[-239 -467  100  221  478   15  550  346  367  276  -20   94   16 -295
 -157  -80  347  205 -363  -54 -428  -87 -125 -197  329 -504 -269   53
  205 -899 -286 -341 -540  199  554  643 -260 -486  272  323  425] => 2
[  37  440 -177 -205  -95   29 -350   77 -235 -224   70  -90  -63  272
 -255  -75 -174 -251  259 -137  232   65   33  121  220  308   43  -49
 -358  208  455   51 -166   60 -212 -255  113    1   29 -444  -22] => 6
[-172 -131 -179  265  103  135  167  240   21 -237  -27  -62 -344  -38
 -292 -237  140  -52 -210  -90 -219 -143  228 -105   94 -254 -144   -4
 -213 -359 -328 -488 -497  359  365  332   55 -443  292 -180  162] => 4
[ -66  180 -152   64   68   63 -140   92 -143 -300   84  -71 -179   69
 -262 -138  -29 -117  -16  -96   37 -114  197   49   45   59   77  -76
 -241    5   83 -300 -325  142   26  -79   37 -122  149 -376   29] => 5
[  18  210 -108   20   -6  -83 -274 -451 -155 -311  160  -29  100   46
  153   39 -306 -112  117  312  126  -79   43  141 -399  283  233  -17
   72  466  215   83  441 -184 -353 -288   98  522 -248 -109 -404] => 3
[-134  126  -97  -50   82   60   95  364   69   32  -30 -116 -223  158
 -417 -140  109 -149   45 -369   31  -88  -15   59  439 -196 -145  -53
 -238 -365   33 -195 -473  342  233  202   49 -371  266 -272  246] => 4
[  29  316  -99  -21  -70  -28 -380 -111 -234 -386   53  -58 -126  164
 -137  -90 -169 -203  148  -10  109 -102  173   88  -38  265  165 -118
 -327  345  163 -141 -124   36 -184 -274   47  124  -79 -388 -119] => 3
[ -76 -146 -139  123  223   43  294  199  261  222   16  -36  -82 -142
  -58   33   48 -126  -82  -55  -71 -179 -180  -26  243 -493 -321   99
  160 -565 -233  -42    7  221  265  412   41 -163  252   92   53] => 7
[  82  210 -119  137   14    2 -251 -313 -109 -387  116    3  -57  -68
  226   34 -231 -136   11  362   77 -132  157    2 -347   99  138  -17
   26  370  -54  -60  349 -165 -207 -126   81  367 -152  -96 -387] => 7
[ -85  132   28 -181  287    0   80  109    4  153  129   37  211  -29
 -138  -15   21  -13   -1 -122  -58  223 -238   88  166  282   61  107
  108  -51  554  -37  -89  -92 -104  -70 -119  -44   31  -28  294] => 0
[  -2 -158 -174  354  169   53 -146 -332 -106 -675  142  -44 -258 -194
  -58    9  -13  -90 -350  423  -97 -373  427  -65 -418  -49  229  -80
 -149  182 -350 -636 -197 -135   -5   -6 -103  127   69 -202 -207] => 0
[  45  -78  130   94 -163   86  132  316   70  168  -30   11 -329   64
   33  -91  120   98   14  -43  -16  206    0 -109  166 -241 -167  -51
 -114 -460 -186   -3  -75  141  487  170   64 -374  217   16    6] => 4
[  49  546  219 -483 -372   -8   -6  452  -51  399  -54   29  -21  445
  -45 -166 -140   -4  480 -315  310  504 -351   63  672  232  -97  -19
 -300 -100  582  518 -114  122   66 -317   24 -251  -29 -217   46] => 5
[ 140  419  214 -283 -283  -12  -88  297  -96  310  -11  -15 -124  251
   27  -71  -66   33  334 -167  267  402 -152   18  342  146    1  -25
 -197  -50  364  304    5   39   81 -288   20 -179   49 -171  -50] => 5
[ -51   51 -109   79  126   78  -67  231  -28 -165   20  -69 -262   19
 -258 -109   11 -145   -2 -139  -21 -131  140  -34  146 -150  -98  -48
 -225 -296  -71 -279 -449  247  180  186   30 -303  265 -277  145] => 3
[  -6  316  -39   73   30  -78  -81 -217  -82 -165  141   17   95   -8
  128   50 -288  -46  171  125  167  104   25  109 -237  302  147   18
  140  332  324   74  288  -89 -238 -231   64  307  -97  -79 -307] => 3
[-152 -613 -146  407  400   16  415  141  407   -2   76   14 -304 -299
  -46   51  110  -11 -328  125 -325 -391  -11  -75 -109 -693 -192   28
  194 -868 -656 -403 -107  302  467  733   43 -279  306  199   51] => 1
[ -59  386  -59 -131   -3    0 -214   86  -61 -208   32  -53  -51  198
 -256 -108  -38 -177  194 -221  145 -124   69   86  232  114   47 -100
 -278  166  268  -93 -315   88 -167 -155   22  -13   18 -348   29] => 7
[  -7  173 -108   85   69  -81  -96 -266  -34 -138   96   -4  102  -57
  127  112 -217 -123  106  143   71  -22   -7   82 -207  111   71   27
  153  248  132   54  353  -72 -172  -94  108  335 -138    5 -279] => 6
[  76 -155  113  261  -27   36  107   91   26 -110   19   43 -357 -169
  227  -29  -10  183 -200  360 -112  190  217 -249 -230  -80    4  -52
  -49 -247 -326 -244  -60  -40  398  156  -22 -208  115   39 -169] => 7
[-173  306  130 -243  191   12  233  296   44  475    0   53  304   18
 -233 -116  100   78  193 -443   32  411 -317   98  453  234 -112  180
  178 -143  685  193 -181   86  -33  -36  -68 -191   63   31  395] => 5
[ -64  265   23 -105  245  -39 -100 -174 -142  -88  119   50  310  -61
  -19    1 -112   40   58  -13  -31  210  -88  102 -176  482  272   56
  138  314  594  -19   17 -266 -314 -274 -132  206 -158  -49   28] => 2
[ -90   49  154  -79  278    7  177  238   98  257  -13  106  155 -101
  -73  -26  124  103 -104 -130  -85  269 -108 -101  195   53 -112  133
  166 -304  323   23 -299  -31   78  163 -215 -216  111   21  358] => 3
[-176   87  112 -177  328  -51  266  197   94  296   46   86  258  -51
 -142  -19   46   97   68 -238  -65  289 -296   72  248  169  -24  140
  226 -218  573   38 -187  -17  -42   46 -171 -141   65   89  314] => 0
[  69  668 -174 -153 -161   54 -464   17 -335 -306  112  -96  -55  216
 -124  -82 -198 -252  264 -174  315  147  168   72   92  485   94    1
 -356  407  496   42 -101  -26 -258 -429  158   82  -10 -529 -138] => 3
[-208 -571   18  431  451   43  355  -46  110 -184  116   64  -30 -469
  -82   16  237  248 -522  334 -422  -67  138 -125 -405 -161   43   90
  365 -402 -233 -545 -107  -56  287  463 -161 -118  187  233  156] => 5
[   1 -390  -14  354  375  -45   10 -543 -134 -445  170  138   71 -351
  168   32  -33  182 -438  536 -340  -96  260  -37 -876  289  415   39
  304  353  -36 -574  111 -409 -128  -88 -209  248  -93  111  -91] => 0
[  12   32 -214  254   35  108 -199  -45 -146 -541   97  -72 -287  -59
  -82  -97  -12 -111 -213  265  -27 -156  386 -153 -202  -10   50  -47
 -227    7 -197 -438 -240   10  103   62   39  -65  145 -287 -137] => 6
[ -45  282   79 -150  157  -50 -139 -195 -171   25  127   59  356  -47
   -2  -18 -108   58  117   -6   45  366  -84   74 -144  557  221   87
  186  359  683  121  132 -296 -317 -329  -60  249 -161   25   53] => 4
[ 108  250  122 -100 -291  -10  -95   47 -180    9   40   10 -184  150
  187  -80 -171   70  227   80  106  404   14  -27  -87  257  129  -66
 -134   90  262  121   84  -79   92 -249   57  -76  -48 -180 -171] => 5
[  47  107 -168  121   10   27 -300 -155 -197 -502  107  -56 -200   35
 -107  -55 -125 -147  -12  121   85 -240  280   14 -285  105  177 -116
 -219  213  -56 -296 -119  -35 -118 -126   40   84   10 -297 -186] => 1
[  -7 -338 -179  332  188   52  160  -50  158 -148  124   -1 -252 -266
   77   -5   22  -84 -299  236 -202 -282  105  -80 -305 -409  -44   77
  121 -386 -461 -335  128  124  233  406   85  -99  202   57  -91] => 5
[ -55  681  -47 -271 -149   15 -377    9 -293 -279   98  -35   64  312
 -225 -140 -183 -152  339 -159  314  147   25  182  293  551  117  -79
 -316  477  662   69 -172  -35 -284 -464   20  146 -128 -477 -129] => 0
[ -27  211 -144  -54   25  -37 -202 -125  -36  -92  127 -101   17   67
   29   34 -194 -136  195   68  120 -101  -56  128 -162   72   95  -30
   18  127  169   89  274   -6 -170 -130  100  294  -76  -94 -214] => 3
[-103 -141 -136  158  185   70  -33   65  -39 -362   39  -30 -290  -30
 -235  -95  -25 -133 -191   22 -181 -213  239  -28  -27 -130   26  -81
 -237 -230 -188 -466 -461  205  200  193   -4 -220  199 -282   90] => 4
[ -82  152 -106 -139   86  -31  135  243  134  284   96  -39   49  101
 -160    7  -82 -215  191 -275   72  -81 -337  191  450 -129 -203   47
   -1 -320  242  182   95  234   14   78  126  -48  106 -118   80] => 5
[  39  157 -179  235   22   -4 -260 -372 -151 -384  177  -41  -56 -161
  172   84 -232 -131   -8  331  101 -124  211  102 -484  169  182    1
   88  400  -39  -94  510 -111 -202 -225  142  439 -100 -127 -426] => 5
[ -11  224 -224  175   48   71 -250  -83 -203 -554  168  -76 -232  -90
 -135 -106 -148 -170  -80  130   49 -127  336  -18 -261  287  168  -83
 -241  302   64 -423 -164  -35  -79 -100  135   50   79 -343 -208] => 7
[-226 -168  -81  221  342   31  415  390  350  244   -5  -16 -141 -224
 -128   27  245  -11 -198  -73 -164 -149  -81  -88  303 -624 -375   87
  241 -785 -283 -129 -147  321  431  640    8 -362  320  148  153] => 3
[ -89 -355   33  279  131   75  429  495  251  304  -97  -26 -403 -138
  -60  -97  224  239 -232   14 -269  156   -1 -225  271 -528 -262   -1
  -62 -898 -463 -228 -391  369  721  523  -26 -646  349  178  225] => 3
[ -42   72 -186    0   73  109   28  313   25  -48   45  -90 -255   61
 -316 -134   76 -188  -33 -210   -3  -82   42  -10  298 -101 -122   -9
 -258 -341   16 -248 -441  256  208  174   49 -378  321 -310  192] => 1
[-111  156  -71  -23  162  -32  250  172  217  259   18  -21  113  -14
  -63   36  -35 -106  166 -209   96  -43 -275  102  274 -268 -271   94
  231 -265  126  198  177  215   22  200  101  -16   86  125  -47] => 6
[ 166  401  107 -242 -323  -21 -158  113 -187  108   32  -40 -103  306
   87 -104 -212   20  350  -52  255  410 -133   41  126  338   70  -83
 -253  207  379  280  131  -56  -43 -365  154    1  -83 -225 -181] => 7
[  -9  244 -115   12   73  -73 -109 -145  -45  -14  158   12  115   49
   84   93 -270 -120  155   35  127   50  -72  129 -204  198   93   42
  159  163  327  138  251  -78 -234 -143  109  254  -36 -110 -215] => 6
[-167  221  164 -209  265  -52  153  151   77  205   -9   98  251   50
 -118  -89   38   58  100 -176 -108  233 -269   55  316  190    0   71
  122  -83  505   78 -217  -40  -82    4 -187  -42  -78   51  236] => 7
[   8  111 -140   68   40   76 -139   27  -96 -388   42  -95 -225   30
 -195  -33    0 -215  -79   12   -1 -228  233   26   11    1   51  -56
 -284   50  -95 -339 -249   93  -40  -21   -1  -58   85 -329   16] => 5
[ -55  355   61 -210  180  -22  -30   25  -74  145   58   74  263   47
  -56  -23  -71   49  118 -110   19  392 -146   70  112  487  181  111
  108  184  662  136 -134 -197 -246 -236 -146   59  -77  -71  174] => 1
[-107  180   46 -182  165  -54   73   44  -34  175   85   93  334   38
 -113   -2  -46  -18  152 -236   24  237 -280  122  182  343   74   70
  135   37  687  132  -25  -94 -177 -178 -107   22  -36  -40  202] => 1
[ -89  165  -32  -82  103    1  292  336  245  492  -74  -61    7   20
 -149   20   18 -125  187 -433   92   86 -280   69  532 -351 -369  127
  120 -508   84  220   36  368  206  259  104 -223  205   60  140] => 4
[-175   54  106 -116  351  -22  266  200   88  239    2   92  234  -79
 -112  -20    5  112   27 -227 -119  317 -211   -7  218  136  -53  131
  192 -345  504   15 -273   25   79  137 -149 -209   75   99  317] => 4
[ 160 -107   57  168 -129    7 -261 -293 -179 -384  127   16 -298  -72
  233    3 -188   85 -117  511  -36   39  256  -77 -535  147  308 -151
 -145  200 -179 -252  180 -219   68 -241  -51  110  -57 -117 -347] => 0
[ 250  401   86 -224 -301  -73 -508 -239 -335 -317   84    0  -47  267
  251   35 -336  -50  346  284  295  288   28   51 -149  415  251 -179
 -301  462  369  256  325 -274 -198 -600   49  314 -270 -250 -421] => 0
[ -35  167   88  -77  274  -32  -95 -126 -126 -155  190   94  232  -73
   14   11  -99   36    2  117   20  204  -60   33 -169  474  224   27
  125  192  602  -78    2 -331 -189 -232 -146  164  -55 -107   90] => 7
[ -40 -295 -160  359  277   50  139    5  140 -253  109  -22 -234 -303
   41   92   22  -75 -318  394 -231 -251  140  -94 -181 -396 -108   23
  134 -431 -457 -316  106   89  262  415   30  -50  179   85 -106] => 5
[ -38  -58 -159  195  122  147   30  181    5 -225    4  -99 -356  -73
 -219 -163  165 -127 -238  -35 -160 -224  253 -114  -22 -293  -60   14
 -219 -296 -375 -457 -420  218  231  286   22 -360  281 -216  146] => 5
[  55  402 -213  -70  -26  112 -388   16 -257 -261   58 -120 -152  175
 -221 -152 -134 -266  123  -74   84  -38  193   97   64  273   84  -82
 -373  300  233 -147 -210  113 -170 -294  102  -31   94 -516   33] => 2
[-178 -305 -125  312  216   88  212  172  108 -273   56  -47 -362 -178
 -299 -179  134  -22 -284   45 -224 -358  206  -98  -63 -367  -72  -82
 -109 -374 -405 -626 -513  272  334  411    0 -374  320 -100   84] => 7
[  38  263  172 -170 -295  -14  116  332    3  279  -32   52 -112  237
   37 -137   22   41  309 -208  192  424 -251   -6  489   19 -164   -6
 -138 -250  271  334   -9  111  264  -91   79 -257   82  -60 -121] => 1
[ 172   74  116   31 -260   21 -184 -127 -126 -133    6  -40 -211   53
  239   37 -144   75  119  239  129  170  146  -58 -254   98  146 -111
 -139  186 -101   10  270  -93   91 -263   53  107 -112  -29 -270] => 4
[ -45  227 -139 -115   73    7  -37   83   23   99   93  -42   -6   69
  -38  -13 -219 -216  164  -67   44   58 -138  110   65   87  -21   29
   28  -62  282  124  138  103  -50   14  148   27   92 -136  -42] => 4
[ -23  243   46 -117  233  -75 -181 -314 -195 -176  151  125  325    2
   83    3 -234   -3   38  115  -33  200 -100   87 -301  570  359   39
   82  440  633  -14   59 -366 -380 -388 -138  310 -254 -107  -21] => 7
[ -20   43 -201  170  111   71 -124   -1  -85 -437   63  -60 -260  -44
 -155  -85   -6 -188 -119   71   -5 -205  294  -43  -80  -10   26  -65
 -242    3 -132 -404 -249  104   60   37   35  -71  128 -299  -47] => 1
[ 226  398  137 -144 -322  -51 -412 -211 -267 -215   55  -10  -97  228
  262   46 -294   22  241  282  279  303   99   19 -216  426  285 -140
 -239  415  301  232  325 -303 -160 -527    9  304 -239 -213 -456] => 4
[  13    5 -152  152   98    0  -69 -199  -28 -237  163   17  -72  -73
  125    8 -261  -89  -39  323   -5 -117   48   39 -294   21  158  -14
   68   41   13  -75  233  -82  -55  -30   75  194    1  -59 -251] => 5
[-202 -411  114  246  491  -34  366   82  208  -18   77  108   29 -322
  -45   30  238  156 -371   70 -345  -47    2 -147 -153 -214  -25  112
  288 -553 -112 -416 -274  -18  302  447 -215 -214  154  216  261] => 3
[  24 -379  161  262   82    0  268  192  145 -102  -10   87 -393 -102
  138  -27  111  114 -270  236 -205   -6  107 -218  -39 -385  -82  -98
  -44 -562 -421 -329 -238   58  555  335 -123 -349  212   39  -18] => 6
[  89 -399   13  343  -55   41  139  -79   20 -241   98  -16 -419 -137
  204  -53  -22  133 -275  470 -134  -98  157 -165 -480 -273   55 -113
  -35 -261 -516 -331  117  -56  377  157   47 -141  143   40 -314] => 7
[-113  -46 -144  143  149  -23   93  -46   71   -9  133   -3  -10  -93
  -69   19  -89  -97  -22   81  -38 -162  -83  101  -68  -84   -8   24
  184  -92  -12  -56  152   81    2  111   47   66  107   -7  -84] => 1
[-157   43 -144   83  123  110  196  453  110   58  -41  -76 -259    2
 -402 -178  188 -109  -89 -357  -71  -84   71  -47  401 -278 -271   19
 -181 -426 -109 -287 -561  397  297  343   43 -501  362 -209  291] => 6
[ -71 -160   11  142  431  -50  -10 -159  -58 -241  124   75   69 -223
   17   46  -33   49 -265  222 -285   18   88  -34 -389  247  271   -2
  120  -45  185 -372 -159 -237   -4    7 -239   61    8  -26  103] => 2
[ 110  453  103 -290 -416  -37 -163  112 -193  135   73  -12  -19  313
   89  -84 -219   65  438   30  342  501 -151   46  247  417   52  -64
 -194  214  553  404  154  -58  -58 -473  132   30 -103 -191 -253] => 1
[ -93 -263 -186  365  240   32  113 -176  103 -327  131   11 -188 -251
   69   24 -147   -1 -207  383 -199 -217  102  -11 -351 -270   16   -2
  165 -195 -379 -309  126   85  142  336   87   41   68  104 -239] => 0
[-125  145  -66  -18  -15  125  176  624  146  293  -89  -85 -287  141
 -403 -190  257 -119   23 -477   49  107  -30  -33  697 -272 -391   26
 -229 -625   -8  -56 -519  441  410  353   68 -575  395 -229  353] => 4
[ -91  582  144 -326   81  -63   19  131 -106  253   38   55  418  159
 -103 -103  -47   59  299 -307  147  525 -329  126  385  537   24  120
  125  200  895  371   32 -118 -248 -326  -62   64 -140  -39  119] => 2
[ -23 -289  -94  399  270  -56 -100 -486   10 -473  101   14 -146 -244
  193  122 -126  -47 -311  491 -255 -399  300   -4 -712 -166  289  -62
  176  116 -506 -424  222 -143  -43  125  -60  341 -100   83 -341] => 4
[  -1  289  -51  -44  -14  -44  -47   -9   44   75   74  -52   51   16
    9   10 -153  -58  216  -31  149  116  -86   74   54   10  -28   49
  106    8  172  202  303  116  -90   -5  202  128  -47    9 -163] => 5
[ 139 -125   59  119 -190   31  -50  -43 -134 -185   79   -8 -307   24
  194  -63 -132   62  -43  370  -14   65  114 -102 -292   16  107 -115
 -167  -16 -128 -144   57  -66  178 -102    5  -73   51  -91 -251] => 3
[ -59  313 -102  -22   50  -13  -69   10   13   58   91  -19   58    2
  -42   21  -87  -91  187   -8  156   81 -124  117  136   45  -97   61
  104   35  224  168  218   18  -66  -26   78  133   -2  -38 -140] => 0
[ -78 -261 -148  317  259  -18  184  -62  143  -95  119  -40 -104 -252
   11   51   24  -42 -197  192 -146 -223   31   -5 -213 -324 -124   31
  196 -306 -312 -200  220  136  177  345  122   16  139  148 -138] => 3
